Here is a tiny trained network, its code and every weight. The questions are about switching its units off for an input and a target symbol, where a switched-off unit gives its printed mean instead of its output.

import numpy as np


def w(rows, s, z=0):
    codes = np.array(rows[::2]) - 128.0
    scale = np.full(codes.shape[1], s)
    scale[-1] = z or s
    return codes * scale


def f(y):
    return y / 2 * (1 + np.tanh(0.7978845608 * (y + 0.044715 * y**3)))


def softmax(a):
    e = np.exp(a - a.max(-1, keepdims=True))
    return e / e.sum(-1, keepdims=True)


def log_softmax(a):
    a = a - a.max(-1, keepdims=True)
    return a - np.log(np.exp(a).sum(-1, keepdims=True))


def net(x, mask):
    ids = ['γηθπσφ'.index(c) for c in x.split()]
    T = len(ids)
    res = E[ids] + P[:T]
    u = 0
    for l in range(2):
        q, k, v = (res @ M[l].T for M in (Q, K, V))
        z = softmax(np.where(np.tri(T) > 0, q @ k.T / 4**0.5, -1e9)) @ v
        res = res + np.where(mask[u], z, O[l][:, -1]) @ O[l][:, :-1]
        u += 1
        y = f(res @ A[l][:, :-1].T + A[l][:, -1])
        res = res + np.where(mask[u : u + 12], y, B[l][:, -1]) @ B[l][:, :-1]
        u += 12
    return log_softmax(res[-1] @ U[:, :-1].T + U[:, -1])


Q, K, V, O, A, B = {}, {}, {}, {}, {}, {}
E = w([
[195,80,155,153,173,131,87,44],'γ',
[45,234,98,33,35,37,187,115],'η',
[93,210,105,87,232,140,28,71],'θ',
[227,107,121,67,130,14,160,152],'π',
[79,125,161,89,89,254,79,96],'σ',
[65,124,99,106,237,101,126,218],'φ',
],0.0078)
P = w([
[187,72,130,169,87,163,191,38],'0',
[105,239,167,110,123,85,38,160],'1',
[194,70,49,3,121,143,150,34],'2',
[84,191,183,127,132,93,54,170],'3',
[168,65,53,21,106,160,144,33],'4',
[67,191,180,128,137,90,58,164],'5',
[198,71,53,26,141,142,156,26],'6',
[70,206,187,124,135,77,83,150],'7',
[160,81,47,25,122,161,148,27],'8',
[70,190,178,127,145,94,56,163],'9',
[168,58,48,8,107,147,155,36],'10',
[53,179,181,120,139,81,62,160],'11',
[179,74,51,16,111,164,160,22],'12',
],0.0065)
Q[0] = w([
[225,108,206,171,108,15,73,72],'L0H1',
[82,185,161,55,95,154,125,122],'L0H1',
[158,152,113,40,234,155,23,51],'L0H1',
[90,196,140,225,71,163,128,254],'L0H1',
],0.0045)
K[0] = w([
[157,173,158,57,141,99,1,204],'L0H1',
[86,87,181,142,112,213,141,171],'L0H1',
[144,142,190,221,78,121,169,247],'L0H1',
[133,68,41,99,62,156,99,32],'L0H1',
],0.0046)
V[0] = w([
[128,72,156,184,98,78,179,119],'L0H1',
[127,213,137,1,166,89,67,143],'L0H1',
[159,162,106,92,39,113,135,156],'L0H1',
[184,129,151,148,64,132,187,104],'L0H1',
],0.005)
O[0] = w([
[254,114,99,224,161,129,207,120,62],'L0H1',
[97,135,110,20,107,39,89,122,254],'L0H1',
[127,184,125,143,123,41,138,64,152],'L0H1',
[186,155,146,188,93,100,166,116,110],'L0H1',
],0.006,0.003)
A[0] = w([
[52,208,171,138,67,146,83,228,91],'L0N1',
[120,85,136,224,239,164,195,154,228],'L0N2',
[68,211,113,175,184,83,106,165,8],'L0N3',
[203,100,152,187,143,135,195,103,54],'L0N4',
[109,221,188,108,155,41,128,254,21],'L0N5',
[100,49,100,104,215,158,102,120,206],'L0N6',
[90,130,113,133,64,181,184,86,150],'L0N7',
[85,191,94,96,143,38,141,161,143],'L0N8',
[197,56,62,137,107,99,135,97,95],'L0N9',
[120,33,33,98,137,149,240,179,247],'L0N10',
[128,161,160,176,156,120,57,133,130],'L0N11',
[138,141,153,155,114,175,104,161,89],'L0N12',
],0.0073,0.0019)
B[0] = w([
[22,157,103,146,143,179,197,191,218],'L0N1',
[149,116,100,204,208,118,104,76,105],'L0N2',
[47,81,14,143,178,109,131,94,147],'L0N3',
[173,113,65,173,126,150,183,111,107],'L0N4',
[124,68,44,164,121,134,118,186,219],'L0N5',
[163,196,114,110,103,108,95,117,223],'L0N6',
[153,95,135,139,97,148,100,57,169],'L0N7',
[153,45,103,140,113,147,105,119,253],'L0N8',
[58,142,89,114,136,119,196,131,162],'L0N9',
[185,189,118,116,167,111,132,3,181],'L0N10',
[76,133,191,140,183,68,137,107,144],'L0N11',
[127,129,172,148,136,162,144,110,108],'L0N12',
],0.0074,0.0034)
Q[1] = w([
[139,142,95,250,235,167,119,125],'L1H1',
[130,106,103,254,178,111,119,238],'L1H1',
[164,104,134,39,137,114,150,9],'L1H1',
[170,88,64,67,46,192,214,112],'L1H1',
],0.0075)
K[1] = w([
[82,78,56,89,221,128,120,99],'L1H1',
[95,2,71,37,148,97,78,176],'L1H1',
[157,172,134,214,154,137,146,107],'L1H1',
[197,86,70,185,55,169,216,103],'L1H1',
],0.0097)
V[1] = w([
[123,187,116,98,105,83,126,128],'L1H1',
[156,98,126,156,11,141,213,109],'L1H1',
[146,167,59,161,242,76,254,156],'L1H1',
[130,208,148,29,35,47,135,142],'L1H1',
],0.0063)
O[1] = w([
[84,159,157,98,90,93,164,107,87],'L1H1',
[105,167,53,126,109,160,177,231,236],'L1H1',
[76,77,151,49,214,162,183,146,107],'L1H1',
[147,194,192,2,50,89,200,114,3],'L1H1',
],0.0076,0.0022)
A[1] = w([
[126,46,99,165,188,144,113,205,3],'L1N1',
[174,40,205,119,78,67,135,207,120],'L1N2',
[77,156,254,153,121,226,103,146,142],'L1N3',
[120,118,185,79,178,164,210,206,99],'L1N4',
[115,81,127,191,159,149,103,126,161],'L1N5',
[220,177,181,134,120,56,76,38,88],'L1N6',
[73,134,98,19,101,143,189,116,151],'L1N7',
[203,184,51,191,102,141,96,57,140],'L1N8',
[88,113,9,107,156,153,133,208,75],'L1N9',
[56,114,97,82,95,152,117,69,176],'L1N10',
[73,163,85,185,58,85,144,210,8],'L1N11',
[111,222,197,92,96,146,166,183,136],'L1N12',
],0.0068,0.004)
B[1] = w([
[71,168,193,61,43,134,188,91,172],'L1N1',
[184,101,32,90,124,108,51,167,143],'L1N2',
[112,208,52,132,72,62,172,112,179],'L1N3',
[212,134,143,203,121,96,79,179,159],'L1N4',
[113,154,83,38,89,154,129,124,173],'L1N5',
[145,106,254,120,72,156,97,98,172],'L1N6',
[138,192,164,226,165,127,114,124,253],'L1N7',
[151,60,142,83,77,86,123,192,215],'L1N8',
[125,110,254,135,92,144,169,167,250],'L1N9',
[190,116,115,211,199,111,171,158,249],'L1N10',
[166,91,182,215,219,204,141,96,143],'L1N11',
[82,154,52,78,125,128,162,126,184],'L1N12',
],0.0063,0.0067)
U = w([
[158,132,204,144,111,105,116,83,96],'γ',
[157,136,162,243,199,127,149,205,102],'η',
[125,99,39,168,254,126,117,22,173],'θ',
[173,78,25,133,105,95,86,239,214],'π',
[95,239,55,124,120,114,170,120,146],'σ',
[77,87,125,56,127,147,181,161,4],'φ',
],0.0045,0.0023)

Each question gives the input, a string of symbols that net reads in full, and the target symbol t.
The units are the heads (4 rows each of Q, K, V and O) and the neurons (one row each of A and B). Each row of codes is followed by its name. A weight is (code - 128) times the scale printed after its matrix; where a second scale follows, it is the last column's (O, A, B and U).
mask holds one flag per unit, layer by layer, with each layer's heads first. A switched-off unit (its flag False) gives its mean, the last column of its rows in O or B, instead of its output. The means were averaged over made-up inputs and are rounded, as every weight is.
A unit's drop is (log p(t) with every unit on - log p(t) with that unit switched off) / (log p(t) with every unit on - log p(t) with every unit switched off).
The circuit of an input: a set's keep is (log p(t) with only the set's units on - log p(t) with every unit switched off) / (log p(t) with every unit on - log p(t) with every unit switched off). Starting from the 12 units with the biggest drops (on a tie, the unit counted first), units are removed one at a time, each time the one whose removal leaves the highest keep (on an exact tie, the one counted first), for as long as the keep stays at least 0.8.
circuit, biggest first: the units of the circuit, biggest drop first
most important unit: the unit with the biggest drop
top k neurons: the k neurons with the biggest drops, biggest first
k most important neurons of layer l: the k neurons of layer l with the biggest drops, biggest first
drop when u is switched off: that unit's drop, to one decimal
input φ π σ σ θ σ θ π φ σ π, target θ: circuit, biggest first -> (L0H1, L1H1, L0N10, L0N2)
input σ σ θ, target π: circuit, biggest first -> (L1H1, L0H1, L1N8, L0N7)
input σ π θ φ η σ π η φ η, target η: most important unit -> L0N1
input φ π φ σ φ γ η, target θ: circuit, biggest first -> (L0H1, L1H1, L0N2, L0N10)
input γ θ φ σ σ π φ σ γ, target φ: 3 most important neurons of layer 1 -> (L1N1, L1N9, L1N5)
input π σ σ σ π σ σ σ σ γ γ, target η: 2 most important neurons of layer 0 -> (L0N4, L0N9)
input φ σ σ σ σ σ η π π π γ, target θ: circuit, biggest first -> (L0H1, L1H1, L0N2, L0N10)
input θ σ π π γ θ σ, target γ: 2 most important neurons of layer 0 -> (L0N1, L0N5)
input φ π θ π θ π σ σ σ σ φ, target θ: circuit, biggest first -> (L0H1, L1H1, L0N10, L0N2)
input σ σ σ π π π φ σ η π π σ, target σ: top 2 neurons -> (L0N1, L1N3)
input η σ φ σ φ σ, target σ: top 2 neurons -> (L1N3, L0N1)
input σ γ φ π σ θ σ π σ σ φ φ, target φ: top 3 neurons -> (L0N5, L1N1, L0N3)
input π γ γ π φ φ σ φ π, target η: top 4 neurons -> (L1N7, L0N4, L1N4, L0N9)
input φ π σ π σ γ π γ η, target θ: most important unit -> L0H1
input θ σ σ π π π σ σ π γ γ π η, target γ: 2 most important neurons of layer 0 -> (L0N1, L0N5)
input π σ π π θ, target η: top 2 neurons -> (L0N4, L1N7)
input γ π σ π φ φ, target φ: top 3 neurons -> (L1N1, L0N5, L0N3)
input θ φ π θ φ σ σ η φ η σ σ π, target γ: drop when L1N4 is switched off -> 0.0
input π π γ γ γ, target η: drop when L0H1 is switched off -> 1.0
input γ η φ γ θ, target φ: drop when L0N4 is switched off -> 0.3
input π σ σ η, target η: top 2 neurons -> (L0N1, L1N11)
input η γ σ η γ, target σ: drop when L0H1 is switched off -> 0.4
